Below is a small trained network, with its code and all its weights. Each question gives an input and a target symbol and asks what happens when units are switched off, that is, made to give their printed mean instead of their output.

import numpy as np


def w(rows, s, z=0):
    codes = np.array(rows[::2]) - 128.0
    scale = np.full(codes.shape[1], s)
    scale[-1] = z or s
    return codes * scale


def f(y):
    return y / 2 * (1 + np.tanh(0.7978845608 * (y + 0.044715 * y**3)))


def softmax(a):
    e = np.exp(a - a.max(-1, keepdims=True))
    return e / e.sum(-1, keepdims=True)


def log_softmax(a):
    a = a - a.max(-1, keepdims=True)
    return a - np.log(np.exp(a).sum(-1, keepdims=True))


def net(x, mask):
    ids = ['γδηλπτ'.index(c) for c in x.split()]
    T = len(ids)
    res = E[ids] + P[:T]
    r = res
    for j in range(2):
        rows = slice(2 * j, 2 * j + 2)
        q, k, v = (r @ M[0][rows].T for M in (Q, K, V))
        z = softmax(np.where(np.tri(T) > 0, q @ k.T / 2**0.5, -1e9)) @ v
        o = O[0][rows]
        res = res + np.where(mask[j], z, o[:, -1]) @ o[:, :-1]
    y = f(res @ A[0][:, :-1].T + A[0][:, -1])
    res = res + np.where(mask[2:6], y, B[0][:, -1]) @ B[0][:, :-1]
    return log_softmax(res[-1] @ U[:, :-1].T + U[:, -1])


Q, K, V, O, A, B = {}, {}, {}, {}, {}, {}
E = w([
[152,115,210,59,133],'γ',
[33,3,6,152,70],'δ',
[128,150,189,110,127],'η',
[192,114,184,91,86],'λ',
[131,105,83,80,209],'π',
[59,60,137,119,18],'τ',
],0.0059)
P = w([
[253,189,44,147,241],'0',
[92,44,110,121,20],'1',
[105,59,121,74,48],'2',
[89,38,127,52,51],'3',
[105,83,124,114,73],'4',
[146,79,130,80,65],'5',
[113,70,102,103,70],'6',
[114,36,126,64,79],'7',
[151,61,112,49,71],'8',
[126,77,133,54,105],'9',
[142,47,104,73,86],'10',
[152,76,72,98,82],'11',
[179,56,108,55,78],'12',
[125,68,59,120,104],'13',
],0.005)
Q[0] = w([
[130,226,172,174,188],'head 1',
[120,235,125,208,237],'head 1',
[46,2,83,80,46],'head 2',
[117,238,184,153,220],'head 2',
],0.0063)
K[0] = w([
[115,6,82,83,77],'head 1',
[117,19,184,56,38],'head 1',
[190,142,29,166,253],'head 2',
[35,27,146,139,19],'head 2',
],0.0065)
V[0] = w([
[219,222,211,56,241],'head 1',
[226,141,176,141,116],'head 1',
[214,77,23,58,238],'head 2',
[242,241,254,30,40],'head 2',
],0.0058)
O[0] = w([
[135,194,50,40,199,106],'head 1',
[75,129,93,33,89,131],'head 1',
[200,28,41,126,211,252],'head 2',
[3,253,79,33,96,114],'head 2',
],0.0067,0.0034)
A[0] = w([
[125,164,78,8,51,176],'neuron 1',
[21,155,3,138,161,113],'neuron 2',
[18,236,120,188,155,4],'neuron 3',
[198,77,47,8,212,44],'neuron 4',
],0.0053,0.0048)
B[0] = w([
[25,143,131,88,173,254],'neuron 1',
[141,254,35,131,126,165],'neuron 2',
[210,59,64,190,198,84],'neuron 3',
[141,99,75,54,217,192],'neuron 4',
],0.0063,0.0028)
U = w([
[66,238,59,92,162,254],'γ',
[255,14,205,215,166,42],'δ',
[93,210,62,16,98,76],'η',
[52,190,118,26,201,156],'λ',
[229,99,61,91,253,31],'π',
[60,127,180,167,56,231],'τ',
],0.0049,0.0026)

Each question gives the input, a string of symbols that net reads in full, and the target symbol t.
The units are the heads (2 rows each of Q, K, V and O) and the neurons (one row each of A and B). Each row of codes is followed by its name. A weight is (code - 128) times the scale printed after its matrix; where a second scale follows, it is the last column's (O, A, B and U).
mask holds one flag per unit, heads first, then neurons. A switched-off unit (its flag False) gives its mean, the last column of its rows in O or B, instead of its output. The means were averaged over made-up inputs and are rounded, as every weight is.
A unit's drop is (log p(t) with every unit on - log p(t) with that unit switched off) / (log p(t) with every unit on - log p(t) with every unit switched off).
The circuit of an input: a set's keep is (log p(t) with only the set's units on - log p(t) with every unit switched off) / (log p(t) with every unit on - log p(t) with every unit switched off). Starting from all 6 units, units are removed one at a time, each time the one whose removal leaves the highest keep (on an exact tie, the one counted first), for as long as the keep stays at least 0.8.
units of the circuit, in order: the units of the circuit, biggest drop first
k most important neurons: the k neurons with the biggest drops, biggest first
heads that matter: for each layer, one digit per head in row order, 1 if its drop is at least 0.15 and else 0, layers parted by /
drop when u is switched off: that unit's drop, to one decimal
input δ π τ, target δ: heads that matter	01
input π η δ τ γ λ γ λ δ η δ π γ δ, target π: heads that matter	01
input π δ δ γ, target π: heads that matter	11
input δ γ τ δ π δ δ λ τ γ, target δ: units of the circuit, in order	(head 1; head 2; neuron 1)
input δ η λ λ, target δ: units of the circuit, in order	(head 2; head 1; neuron 1)
input π π λ, target π: units of the circuit, in order	(head 2; head 1; neuron 4)
input τ π δ λ δ η, target δ: units of the circuit, in order	(head 1; neuron 1; head 2)
input δ λ γ, target δ: units of the circuit, in order	(head 2; head 1; neuron 1)
input δ π δ τ γ λ, target δ: 2 most important neurons	(neuron 1; neuron 2)
input τ π δ γ τ π, target δ: units of the circuit, in order	(head 1; head 2; neuron 1)
input π δ δ τ γ δ γ δ η, target δ: units of the circuit, in order	(head 2; head 1; neuron 1)
input π λ δ, target π: drop when head 2 is switched off	1.0
input δ γ λ η η γ λ τ, target δ: drop when neuron 2 is switched off	0.1
input δ τ π τ τ δ δ, target δ: drop when head 2 is switched off	0.5
input π η δ η γ τ, target π: drop when head 1 is switched off	0.3
